Below are the code and all the weights of a small trained network. Each question names an input and a target symbol and asks about switching units off, where a switched-off unit gives its printed mean instead of its output.

import numpy as np


def w(rows, s, z=0):
    codes = np.array(rows[::2]) - 128.0
    scale = np.full(codes.shape[1], s)
    scale[-1] = z or s
    return codes * scale


def norm(h):
    return h / np.sqrt((h * h).mean(-1, keepdims=True) + 1e-5)


def f(y):
    return y / 2 * (1 + np.tanh(0.7978845608 * (y + 0.044715 * y**3)))


def softmax(a):
    e = np.exp(a - a.max(-1, keepdims=True))
    return e / e.sum(-1, keepdims=True)


def log_softmax(a):
    a = a - a.max(-1, keepdims=True)
    return a - np.log(np.exp(a).sum(-1, keepdims=True))


def net(x, mask):
    ids = ['ΞΨΩαεζηλπστφ'.index(c) for c in x.split()]
    T = len(ids)
    res = E[ids] + P[:T]
    u = 0
    for l in range(2):
        q, k, v = (norm(res) @ M[l].T for M in (Q, K, V))
        z = softmax(np.where(np.tri(T) > 0, q @ k.T / 3**0.5, -1e9)) @ v
        res = res + np.where(mask[u], z, O[l][:, -1]) @ O[l][:, :-1]
        u += 1
        y = f(norm(res) @ A[l][:, :-1].T + A[l][:, -1])
        res = res + np.where(mask[u : u + 12], y, B[l][:, -1]) @ B[l][:, :-1]
        u += 12
    return log_softmax(norm(res)[-1] @ U[:, :-1].T + U[:, -1])


Q, K, V, O, A, B = {}, {}, {}, {}, {}, {}
E = w([
[161,104,103,119,141,115,103,179,108,151,146,134],'Ξ',
[127,95,126,118,115,128,125,123,161,106,168,150],'Ψ',
[128,117,81,115,188,105,124,142,135,119,133,118],'Ω',
[156,139,130,175,140,127,99,158,99,155,113,137],'α',
[91,116,136,139,114,120,113,139,84,138,163,102],'ε',
[125,127,142,110,141,105,137,94,95,95,167,111],'ζ',
[169,117,135,117,146,118,124,118,117,114,153,141],'η',
[165,140,161,158,122,129,104,118,109,107,146,106],'λ',
[130,109,134,148,116,146,128,74,103,125,155,160],'π',
[79,163,115,149,147,113,123,124,106,119,127,109],'σ',
[125,138,204,1,116,116,161,142,113,143,111,141],'τ',
[108,124,121,136,156,118,135,103,109,145,129,177],'φ',
],0.028)
P = w([
[113,105,152,123,196,170,121,114,122,144,99,115],'0',
[113,135,178,128,170,114,83,93,185,180,136,77],'1',
[107,139,184,180,163,67,83,127,177,138,200,146],'2',
[97,99,187,159,180,132,87,182,129,75,176,168],'3',
[106,53,137,125,116,125,92,102,143,99,14,74],'4',
[167,150,94,129,69,59,140,72,167,168,77,72],'5',
[162,176,130,181,112,58,143,110,146,182,231,122],'6',
[82,72,132,106,169,196,78,167,85,31,78,176],'7',
[121,39,160,199,136,104,159,180,117,60,106,171],'8',
[163,85,111,168,42,29,232,106,160,165,61,58],'9',
[155,200,165,136,181,149,67,83,122,161,217,167],'10',
[175,150,126,191,135,83,183,107,108,211,255,143],'11',
[182,51,114,198,160,75,197,149,103,93,162,163],'12',
],0.01)
Q[0] = w([
[112,115,176,130,202,129,112,163,95,104,202,166],'L0H1',
[76,97,167,113,182,194,6,141,132,67,88,139],'L0H1',
[123,31,150,153,107,55,175,136,110,89,47,125],'L0H1',
],0.015)
K[0] = w([
[124,87,140,94,80,160,225,171,97,82,25,127],'L0H1',
[119,141,161,14,125,195,67,89,137,168,44,85],'L0H1',
[158,185,137,120,76,57,203,95,194,248,142,91],'L0H1',
],0.012)
V[0] = w([
[143,115,205,188,45,169,111,51,76,147,160,108],'L0H1',
[166,206,145,176,158,114,82,175,58,153,80,62],'L0H1',
[1,160,96,162,124,110,105,117,117,146,105,130],'L0H1',
],0.0091)
O[0] = w([
[139,252,251,115,224,213,8,70,169,184,247,172,154],'L0H1',
[128,146,34,107,103,168,201,138,32,213,177,62,61],'L0H1',
[107,76,254,190,177,149,252,159,159,179,190,83,2],'L0H1',
],0.0083,0.0066)
A[0] = w([
[159,142,132,98,155,75,158,128,112,85,54,147,94],'L0N1',
[122,191,143,105,192,135,79,111,151,135,139,163,154],'L0N2',
[116,85,51,145,121,199,193,162,73,172,153,91,188],'L0N3',
[149,165,102,244,137,122,103,138,118,85,133,99,115],'L0N4',
[166,112,165,156,130,113,139,84,98,139,142,156,134],'L0N5',
[102,167,173,41,117,143,139,174,134,145,83,106,84],'L0N6',
[128,106,118,125,180,184,124,160,87,85,129,175,253],'L0N7',
[124,188,155,54,112,88,156,161,153,151,108,123,75],'L0N8',
[160,115,144,108,160,130,131,123,110,179,61,179,115],'L0N9',
[91,85,165,138,146,80,77,97,131,135,141,130,233],'L0N10',
[94,108,143,78,130,111,180,54,148,57,166,113,188],'L0N11',
[74,172,109,132,117,93,100,131,150,129,77,133,35],'L0N12',
],0.011,0.0021)
B[0] = w([
[118,113,161,151,138,112,184,82,130,142,239,156,201],'L0N1',
[147,63,97,168,62,133,185,109,139,92,192,89,254],'L0N2',
[193,204,196,147,112,33,114,78,184,108,131,125,179],'L0N3',
[76,107,132,60,185,167,111,88,181,207,61,94,157],'L0N4',
[76,76,92,106,96,113,125,93,81,155,96,124,175],'L0N5',
[21,91,144,53,63,134,195,108,177,156,199,233,127],'L0N6',
[148,158,112,141,80,78,122,74,159,179,135,82,189],'L0N7',
[1,81,116,59,123,123,108,154,88,153,114,172,127],'L0N8',
[137,113,116,148,83,101,125,137,134,144,181,149,156],'L0N9',
[161,130,127,139,115,98,68,173,82,82,145,95,221],'L0N10',
[89,216,157,147,197,62,74,129,101,188,109,140,170],'L0N11',
[100,202,109,197,152,144,168,154,124,95,156,130,166],'L0N12',
],0.0095,0.0092)
Q[1] = w([
[198,107,111,183,215,25,57,29,99,160,181,123],'L1H1',
[172,161,134,126,135,117,125,113,175,125,55,156],'L1H1',
[103,130,90,198,174,3,115,142,104,114,196,99],'L1H1',
],0.0065)
K[1] = w([
[87,173,192,64,2,116,134,155,138,164,157,205],'L1H1',
[203,96,153,119,60,127,155,166,189,102,142,125],'L1H1',
[111,152,154,61,105,143,190,97,99,123,89,203],'L1H1',
],0.0096)
V[1] = w([
[137,168,128,156,118,133,121,188,132,99,143,80],'L1H1',
[93,146,179,2,97,162,141,210,98,79,114,121],'L1H1',
[154,111,105,178,130,164,132,127,165,150,101,122],'L1H1',
],0.0069)
O[1] = w([
[62,197,70,102,145,96,161,161,99,84,195,144,87],'L1H1',
[167,144,91,169,8,58,191,47,178,176,215,143,3],'L1H1',
[189,147,158,167,254,99,80,120,151,10,189,155,56],'L1H1',
],0.0099,0.0058)
A[1] = w([
[114,178,14,51,146,195,61,140,99,69,102,193,2],'L1N1',
[128,74,91,147,119,131,95,154,103,123,163,73,97],'L1N2',
[125,197,120,169,111,136,137,112,188,174,166,170,64],'L1N3',
[118,107,145,158,124,106,232,162,169,87,115,114,66],'L1N4',
[94,106,93,114,87,101,59,120,163,97,123,129,177],'L1N5',
[173,112,124,98,89,137,174,144,180,151,93,142,137],'L1N6',
[98,125,184,116,186,154,129,202,114,143,157,104,106],'L1N7',
[102,137,198,118,162,78,143,157,87,79,89,129,112],'L1N8',
[106,129,186,153,108,156,221,130,140,174,162,126,107],'L1N9',
[132,147,128,90,160,246,145,116,76,158,144,116,98],'L1N10',
[127,120,91,154,100,92,138,105,164,129,97,73,107],'L1N11',
[109,169,51,75,146,73,105,151,123,98,54,137,109],'L1N12',
],0.014,0.006)
B[1] = w([
[129,133,8,110,130,148,79,58,116,184,87,189,248],'L1N1',
[49,131,122,116,109,155,147,153,86,135,118,60,176],'L1N2',
[110,63,128,125,182,93,160,145,131,122,67,138,149],'L1N3',
[52,164,35,94,208,199,99,53,139,119,195,113,140],'L1N4',
[117,200,120,115,108,140,146,116,139,77,94,131,245],'L1N5',
[121,85,141,151,94,118,52,154,150,108,200,134,145],'L1N6',
[131,103,149,153,125,149,172,84,88,160,63,198,177],'L1N7',
[139,97,106,110,134,122,109,188,205,154,99,121,193],'L1N8',
[139,161,75,135,62,138,142,115,172,69,83,133,150],'L1N9',
[151,135,97,169,109,78,147,225,176,94,195,169,143],'L1N10',
[151,107,168,99,220,180,134,146,117,139,161,137,169],'L1N11',
[201,49,172,108,59,144,145,101,94,97,144,143,211],'L1N12',
],0.014,0.013)
U = w([
[109,55,136,152,153,128,85,185,182,233,71,114,193],'Ξ',
[113,154,116,138,108,59,74,179,244,45,106,103,117],'Ψ',
[51,127,172,32,97,92,154,125,171,165,187,148,169],'Ω',
[118,203,134,121,171,182,209,89,233,128,98,83,130],'α',
[119,111,116,232,98,125,213,141,126,88,147,167,50],'ε',
[44,134,143,135,85,123,131,147,90,96,140,2,210],'ζ',
[143,225,157,99,183,22,144,126,97,170,157,90,254],'η',
[123,144,223,131,158,229,53,79,177,168,204,124,124],'λ',
[125,141,70,108,98,155,74,44,111,136,86,152,108],'π',
[89,38,74,83,221,105,133,117,179,98,192,70,26],'σ',
[128,145,73,137,103,119,55,252,171,196,225,115,174],'τ',
[210,54,175,81,88,92,184,125,108,91,151,105,34],'φ',
],0.0061,0.0019)

Each question gives the input, a string of symbols that net reads in full, and the target symbol t.
The units are the heads (3 rows each of Q, K, V and O) and the neurons (one row each of A and B). Each row of codes is followed by its name. A weight is (code - 128) times the scale printed after its matrix; where a second scale follows, it is the last column's (O, A, B and U).
mask holds one flag per unit, layer by layer, with each layer's heads first. A switched-off unit (its flag False) gives its mean, the last column of its rows in O or B, instead of its output. The means were averaged over made-up inputs and are rounded, as every weight is.
A unit's drop is (log p(t) with every unit on - log p(t) with that unit switched off) / (log p(t) with every unit on - log p(t) with every unit switched off).
The circuit of an input: a set's keep is (log p(t) with only the set's units on - log p(t) with every unit switched off) / (log p(t) with every unit on - log p(t) with every unit switched off). Starting from the 12 units with the biggest drops (on a tie, the unit counted first), units are removed one at a time, each time the one whose removal leaves the highest keep (on an exact tie, the one counted first), for as long as the keep stays at least 0.8.
units of the circuit, in order: the units of the circuit, biggest drop first
k most important neurons: the k neurons with the biggest drops, biggest first
top k neurons in layer l: the k neurons of layer l with the biggest drops, biggest first
drop when u is switched off: that unit's drop, to one decimal
input Ψ π Ψ Ψ τ Ξ η η, target φ: units of the circuit, in order => L1H1, L1N1
input π φ Ψ η, target λ: units of the circuit, in order => L0H1
input Ω α η Ξ, target σ: units of the circuit, in order => L0H1, L1N4, L0N3, L1N11
input η π λ φ η φ, target τ: units of the circuit, in order => L0H1, L1N10
input τ φ λ, target λ: 3 most important neurons => L1N11, L0N4, L1N1
input η Ξ Ψ φ π Ω, target Ψ: units of the circuit, in order => L0H1, L1N1
input η Ψ τ Ψ Ξ, target τ: 2 most important neurons => L1N6, L1N12
input Ξ π η Ψ Ξ ε Ψ Ω, target φ: units of the circuit, in order => L0H1, L1N12, L0N3
input Ψ τ η η η η φ, target ε: units of the circuit, in order => L1N1, L0N2
input η λ α Ψ Ω φ, target η: units of the circuit, in order => L0H1, L0N3, L1N1
input Ξ η η, target φ: top 2 neurons in layer 1 => L1N12, L1N1
input Ω σ Ψ, target σ: units of the circuit, in order => L0H1, L1N4, L1N11
input Ξ η λ Ψ, target φ: units of the circuit, in order => L0H1, L0N3, L1N1, L1N11
input Ξ η Ψ φ, target φ: 2 most important neurons => L0N3, L1N12
input φ ζ η η η λ α η Ψ Ψ, target η: top neuron in layer 0 => L0N3
input π Ω ε λ η τ, target Ω: 2 most important neurons => L0N6, L0N8
input τ η Ψ Ψ Ω, target σ: 3 most important neurons => L1N11, L0N1, L1N1
input Ξ η π λ, target φ: 2 most important neurons => L1N12, L0N3
input η η η Ω η η τ η φ α φ Ω ζ, target η: top 2 neurons in layer 1 => L1N12, L1N1
input φ Ω η η ζ Ξ Ψ Ψ, target ζ: top 2 neurons in layer 0 => L0N2, L0N7
input Ω Ψ τ φ η φ η π ε, target ζ: top 2 neurons in layer 1 => L1N1, L1N12
input φ φ φ η τ, target Ω: top 2 neurons in layer 0 => L0N6, L0N1
input Ω η φ σ Ω Ψ η Ψ η ζ π λ Ξ, target ζ: most important neuron => L1N2
input η τ ζ Ξ Ψ η Ω, target σ: top 4 neurons in layer 1 => L1N11, L1N3, L1N4, L1N6
input Ξ η π, target φ: 3 most important neurons => L0N3, L1N12, L1N1
input λ π π π η η φ, target λ: drop when L0H1 is switched off => 1.2
input λ η η λ σ α Ξ η, target α: drop when L0H1 is switched off => 0.8
input π Ψ Ω φ, target λ: drop when L1N11 is switched off => 0.0
